[[148 137]
 [138 124]
 [114 127]
 [148 127]
 [101 135]]
:
[148 124]

[[128 136 129 104]
 [129 136 118 107]]
:
[128 136]

[[129 122]
 [124 147]
 [127 140]
 [139 102]]
:
[129 147]

[[112 141 129 121 125]
 [127 143 131 113 130]
 [129 132 129 120 129]
 [126 108 115 157 130]
 [112 124 128 136 119]]
:
[112 143 129 157 119]

[[117 128 120 123]
 [115 127 116 120]
 [117 113 103 122]
 [139 125 133 134]
 [133 134 140 132]]
:
[117 127 103 134]

[[105 134 119]
 [136 118 121]
 [126 133 112]
 [127 124 131]
 [126 129 126]]
:
[105 118 112]

[[140 111 108 106]
 [118 133 148 140]
 [105 124 141 105]
 [139 143 138 128]]
:
[140 133 141 128]
---
[[127 120 138 123 126 138 120 125 126 131 141 131 133 123]
 [126 125 125 128 136 154 134 116 109 110 144 115 138 126]]
:
[[127 126]
 [120 125]
 [138 125]
 [123 128]
 [126 136]
 [138 154]
 [120 134]
 [125 116]
 [126 109]
 [131 110]
 [141 144]
 [131 115]
 [133 138]
 [123 126]]

[[132 125 123 102 120]
 [111 124 124 123 123]
 [120 130 131 149 133]
 [131 129 131 126 133]
 [124 123 123 112 121]
 [132 126 125 109 122]
 [126 133 134 155 137]
 [121 130 133 136 133]
 [133 125 125 103 122]]
:
[[132 111 120 131 124 132 126 121 133]
 [125 124 130 129 123 126 133 130 125]
 [123 124 131 131 123 125 134 133 125]
 [102 123 149 126 112 109 155 136 103]
 [120 123 133 133 121 122 137 133 122]]

[[129 132 129]
 [129 129 127]
 [120 126 135]
 [130 128 129]
 [125 140 141]
 [132 136 116]
 [122 129 134]
 [ 99 115 143]]
:
[[129 129 120 130 125 132 122  99]
 [132 129 126 128 140 136 129 115]
 [129 127 135 129 141 116 134 143]]

[[126 123 130  99 130 123 132 129]
 [132 129 121 132 123 113 119 123]
 [127 129 125 123 132 136 127 127]
 [124 128 128 130 136 124 125 132]
 [128 131 123 112 126 126 129 127]
 [127 126 125 124 125 129 120 121]]
:
[[126 132 127 124 128 127]
 [123 129 129 128 131 126]
 [130 121 125 128 123 125]
 [ 99 132 123 130 112 124]
 [130 123 132 136 126 125]
 [123 113 136 124 126 129]
 [132 119 127 125 129 120]
 [129 123 127 132 127 121]]

[[125 130 142 133 125 127 129 132]
 [114 129 126 138 150 121 135 139]
 [121 135 136 120 135 122 137 127]
 [120 137 137 121 136 123 137 125]
 [127 125 128 133 127 128 128 129]
 [125 127 142 129 120 123 129 130]
 [128 131 132 129 130 127 126 128]
 [128 129 129 128 130 129 126 127]
 [127 130 135 129 129 128 128 129]
 [132 131 129 127 129 129 126 126]
 [128 124 126 132 128 127 128 131]
 [128 128 121 112 123 129 140 120]]
:
[[125 114 121 120 127 125 128 128 127 132 128 128]
 [130 129 135 137 125 127 131 129 130 131 124 128]
 [142 126 136 137 128 142 132 129 135 129 126 121]
 [133 138 120 121 133 129 129 128 129 127 132 112]
 [125 150 135 136 127 120 130 130 129 129 128 123]
 [127 121 122 123 128 123 127 129 128 129 127 129]
 [129 135 137 137 128 129 126 126 128 126 128 140]
 [132 139 127 125 129 130 128 127 129 126 131 120]]

[[131 130 135 133 125 129 126 129]
 [136 119 129 157 142 120 126 128]]
:
[[131 136]
 [130 119]
 [135 129]
 [133 157]
 [125 142]
 [129 120]
 [126 126]
 [129 128]]

[[132 118 131 155 137 122 123 128 132 120]
 [133 123 129 134 130 124 122 130 130 121]
 [133 132 109 114 147 124 136 124 136 140]
 [131 118 131 154 134 124 123 129 135 118]
 [131 125 133 139 130 130 130 126 130 125]
 [130 123 129 143 127 124 126 129 131 118]
 [108 131 131 124 107 116 134 143 117 105]]
:
[[132 133 133 131 131 130 108]
 [118 123 132 118 125 123 131]
 [131 129 109 131 133 129 131]
 [155 134 114 154 139 143 124]
 [137 130 147 134 130 127 107]
 [122 124 124 124 130 124 116]
 [123 122 136 123 130 126 134]
 [128 130 124 129 126 129 143]
 [132 130 136 135 130 131 117]
 [120 121 140 118 125 118 105]]
